[ 27  19  12  11   5  25  19  -6   4  10  42  26  11  -2  11   1  16  10
 -20   3   0   5  -5 -34  11  16   0  19   0  -9  -1]
Q713
[ 45  24  11   1  10  16  26  -6  12  18  59  41  -3  -6   1   1  21  13
 -19  14   0   9 -17 -29  -1  11  -5  22   6  -6  -1]
Q713
[ 10  -3   5  -6   1   0  16  11  -9   0  33  17  -8  -7  -7  -5   1  11
  10  15 -12  31 -10   7   1   8 -11   7  10   6  -3]
q401
[ 40   8   9  19   0  48  19  17   3  14  50  49   7   4  18  14  22  37
 -25   0   5   3 -16 -39  24  20  11  28  -8 -19  -3]
q768
[ 12   4  23   3  -6  28  17  -4   6   9  46  17  16  -5  11 -14   2  10
  -3 -16  -8  35  -9 -21   5  19 -10  15   5  -9  -3]
q401
[ 26   8   9   5  -3  23  16  23  -4   2  34  27   1   0  13   6   5   7
  -4  19  -5  27  -9 -22  14  19  -6  14   2  -4  -4]
q348
[ 19 -24  21  10  -9  36  11  23   5 -10  51  50  -9  -2  12  11   6  16
  -3  13  -5  36 -25 -20  27  25  -3  39   4  16  -6]
q401
[ 18   0   4  11   0  14  15  27 -15  12  53  33   7  -2  22   3  -7  21
  -2   0 -10  23 -10 -14  23  14  -3  19   2  -3  -6]
q401
[ 47  18  12  12   5  10   9 -13  20  10  60  54  -1  -9  16   7  14  11
 -17  -2   7  -6 -16 -28   5  17   3  30  -4  -7  -1]
q560
[ 41  11   9   6   2  18  18   0  13   7  50  40  -7  -5   4   5  12  19
 -10   4  -1  11 -19 -21   3  10  -1  16   0  -7   0]
q560
[ 20   3  16  11  -6  30  19  13   7  -7  31  38  -1  -2  10  13   0  12
  -7   6   8  24 -15 -13  18  21  -7  32   1  -8  -5]
q401
[ 71  25  12  13   5  30  28  -1  26  11  72  68  -7   2   4  19  34  16
 -30  22   6   7 -21 -52   1  19   3  32   3  -8  -2]
q560
[ 20  -1  15  -4   8   7  20  -6   3 -10  40  41 -15  -6 -14   3  17   9
 -19  33   2   8 -17 -19   4  11  -8  33  11  -5  -4]
Q713
[ 42   3   3  11   5  26  23  24   2   5  41  51 -10   1 -10  19  14  24
 -11  27   1  15 -23 -21  13  15  -1  24   2  -7  -6]
q627
[ 36   5  13   6   6  31  24  14   5   3  38  32  -3   5   7  12  27   7
 -18  30   4  12 -10 -38   7  18   4  18   5  -9  -6]
q560
[ 14  -4  11   6  -2   8   4  -5   9   1  26  32  -9  -9  -2   7  -2  15
 -10  -6   3  -1 -17  -1  -2   4   0  27   0  -5  -1]
q627
[ 25  11   8   5  -4   6  16  22   0   2  53  36   4 -10  14   5 -11   9
   1   1  -6  29 -12  -7  17  13  -7  20   6   3  -4]
q401
[ 27  -2   6   4   1  19  21   8   6  15  46  27   6  -4   8  -6   2  24
  -7 -15  -8  17 -17 -12   4  10  -2   3   4  -4  -3]
q348
[ 43   3  21   8  -8  39  19   6  26   1  53  26  -2   3   2  -1  17   3
  -8   7  -9  45  -4 -29  -6  26  -9  13  11  -3  -4]
q333
[ 32  15   1  13   8  15  11  13   0   5  45  34   2   3  21  15  16  15
 -17  15   4  -5  -8 -32  22  13   5  22  -3  -7  -1]
q560
[ 34  16  14   9   1  28  17   5   8   5  45  38  10  -2  14  11  11  12
 -18   4   1  12 -14 -32  16  20   2  31  -2 -10  -5]
q768
[ 49  13   7  13  -7  26  10  25  15   4  48  33   1   3  15  16  17   7
  -5   9  -4  27 -16 -27   7  18  -3  11   2  -4  -5]
q333
[ 26   0   8   3   2  22  35  10  -6  15  43  33   2  -1   4  -1   6  26
  -8   6  -7  20 -17 -16   6  14  -2  14   4  -7  -1]
q401
[ 34  25   2  10  10  -5  19  22 -12   4  47  54 -11 -17  -5  17 -13  21
  -7  20  -7   8 -12   2  16   1  -5  34   6   1  -6]
q627
[ 47  34   9  17   0  12   8   5  19   7  58  38   3  -8  19  11   5   3
 -14  -9   1   7 -10 -24   9  12  -3  16  -3   0   0]
q333
[ 12  -8  10   7  -3  19  13  27 -14   4  28  38  -9  -8  -6  12 -10  30
   3   2  -7  23 -28   7  23  11  -1  27   0  -5  -7]
q401
[ 48  16   2  12   3  16  17  14  15   6  46  50  -7  -3   4  19  17  11
 -15  18   1   6 -17 -27   5  11   6  23   4   0  -4]
q560
[ 32  12  15   7   5  19  16 -15  20   0  36  51  -4  -9 -13  13  19  14
 -25  10   4  -2 -22 -24   9  11  -3  33  -2  -8   0]
Q713
[ 25  -4  16   2  -6  36  21   1   6   9  49  35   5   2   1  -7  14  22
 -10  -5  -6  26 -18 -23  10  21  -5  17   2 -16  -3]
q401
[ 39   3   3  13  -3  31  20  26   4  11  48  42  -1   5  14  11   9  23
  -4  -1  -4  24 -18 -21  19  17   1  14   0  -6  -7]
q401
[ 14  -1  16   7 -11  27   9   1   3   5  42  31   2  -1   6  -4   4  17
  -3 -11 -12  29 -17 -10  11  15  -5  21  -2  -9 -10]
q401
[ 35   6   9  15   1  27  19   8   8  10  40  46   1   0   9  15  15  23
 -14   5   1  11 -18 -25  18  17   3  32  -3  -8  -4]
q560

[-11 -11   4   8  30 -11   4 -12  10  -1   9  21 -13  12  24   6  11 -16
 -13  -8 -41 -26   8  19  -5  18   6 -12  15 -11 -16]
<42>
[ -9  -4   3  -1  13  -6  -3   1   5 -16   7   3  -3  22   9  15  -2  -3
  12  -8  -7 -13  -6  12 -24 -10   4  -6   8  -8   2]
<43>
[-13  -8   9   1  24  -1   3  -2   0  -5   2   9 -13   6   3   2   4  -9
 -15  -6 -11  -3  -7   2 -13   2  10  -9  13 -10  -6]
<42>
[-19   5  -4  -9  35   5  -7   4 -21 -28 -12   4   6   5  -4  13   2  -6
   0 -13   0  11 -33   6 -29 -22  19  -6  19  -2   6]
<42>
[ -9  -7   4   0  13 -10   0   0  18 -24  13   7 -16   8   7  12   7  -4
   3 -19  -8 -15 -13  13 -33  -2  -1 -12  12 -17   7]
<43>
[-15  -1   2  -1  35  -6  -2  11 -10 -29  -8  10   9  12   0  17   4  -4
   6 -17 -15  -4 -25  17 -32 -13  15  -7  17 -13   0]
<42>
[-12  -2   5   4  17  -3   5   1  -2   1   3  14  -1   9  15  16   9 -10
 -11  -6 -30 -11  -3  14 -12  13  10  -9  12  -2  -6]
<42>
[-22   2  24   8  18   9  -1   3 -29  25  -4   7  -1   5 -12   7  -7 -10
 -19  12 -11   9 -15 -21  21   3  25   4   8   9 -20]
<43>
[ -8 -10   9   7  26 -14   6 -10   6  -3   9  16  -7   7  19  10  15 -11
 -18 -11 -37 -29  -1  16 -11  13   2 -12  13  -8  -6]
<42>
[ -6  -9  -1  -8  21   0  -3  -5  11 -23  11   7 -12  10  10  -3   7  -4
   9  -8  -4 -16  -4  17 -25   3   1 -10   5 -19  -1]
<43>
[ -2 -12  -7   4  42  -4   0 -17  10 -19   4  15 -15  11  14   1  11 -12
   4 -19 -22 -20  -8  24 -29   4   2 -16  16 -21   3]
<43>
[-16  -5   5  -3  27  -9   4  -6   4  -5   3  17  -8  18   8  11   8  -6
 -12 -15 -28 -14 -11  13 -13  11  12  -9  14  -4  -6]
<42>
[ -7  -4   4  -3  23  -9   3   7   6 -23  12   9 -11   6   7  13   6  -5
   7 -19   0 -12 -13  17 -43  -4   2 -10  15 -16   6]
<43>
[-10  -1  13  -7  24   8  -2  16 -14 -24  -9   0  -6   0 -11   3  -8  -5
  10  -7  17  14 -25   3 -32 -21  12  -1  11  -9   3]
<42>
[ -6  -5  13  -2  25   6   2   1   2 -14  10  14 -16   7   2  -6   7 -10
  -2 -15   8  -7   0  11 -26   1  13  -8  17 -21   1]
<43>
[-17   1  -1 -10  28   6  -5   5   2 -25   2   0 -16   9  -7   0   3  -5
   0 -19  10   6 -23   4 -30  -8  15  -8  18 -14   9]
<42>
[-15   2  -7  -8  37  -3  -3   1  -1 -19  -7  11  -3  16   0   6   7  -4
  -6 -16 -21   2 -18  14 -19  -3  13 -11  14  -5   3]
<42>
[ -9  -3  -5  -3  43 -10   1  -2  -8 -24  -1  14   0   7  23  18  19 -12
  -6 -18 -35 -13 -15  18 -31  -6  12 -16  19 -11  -5]
<42>
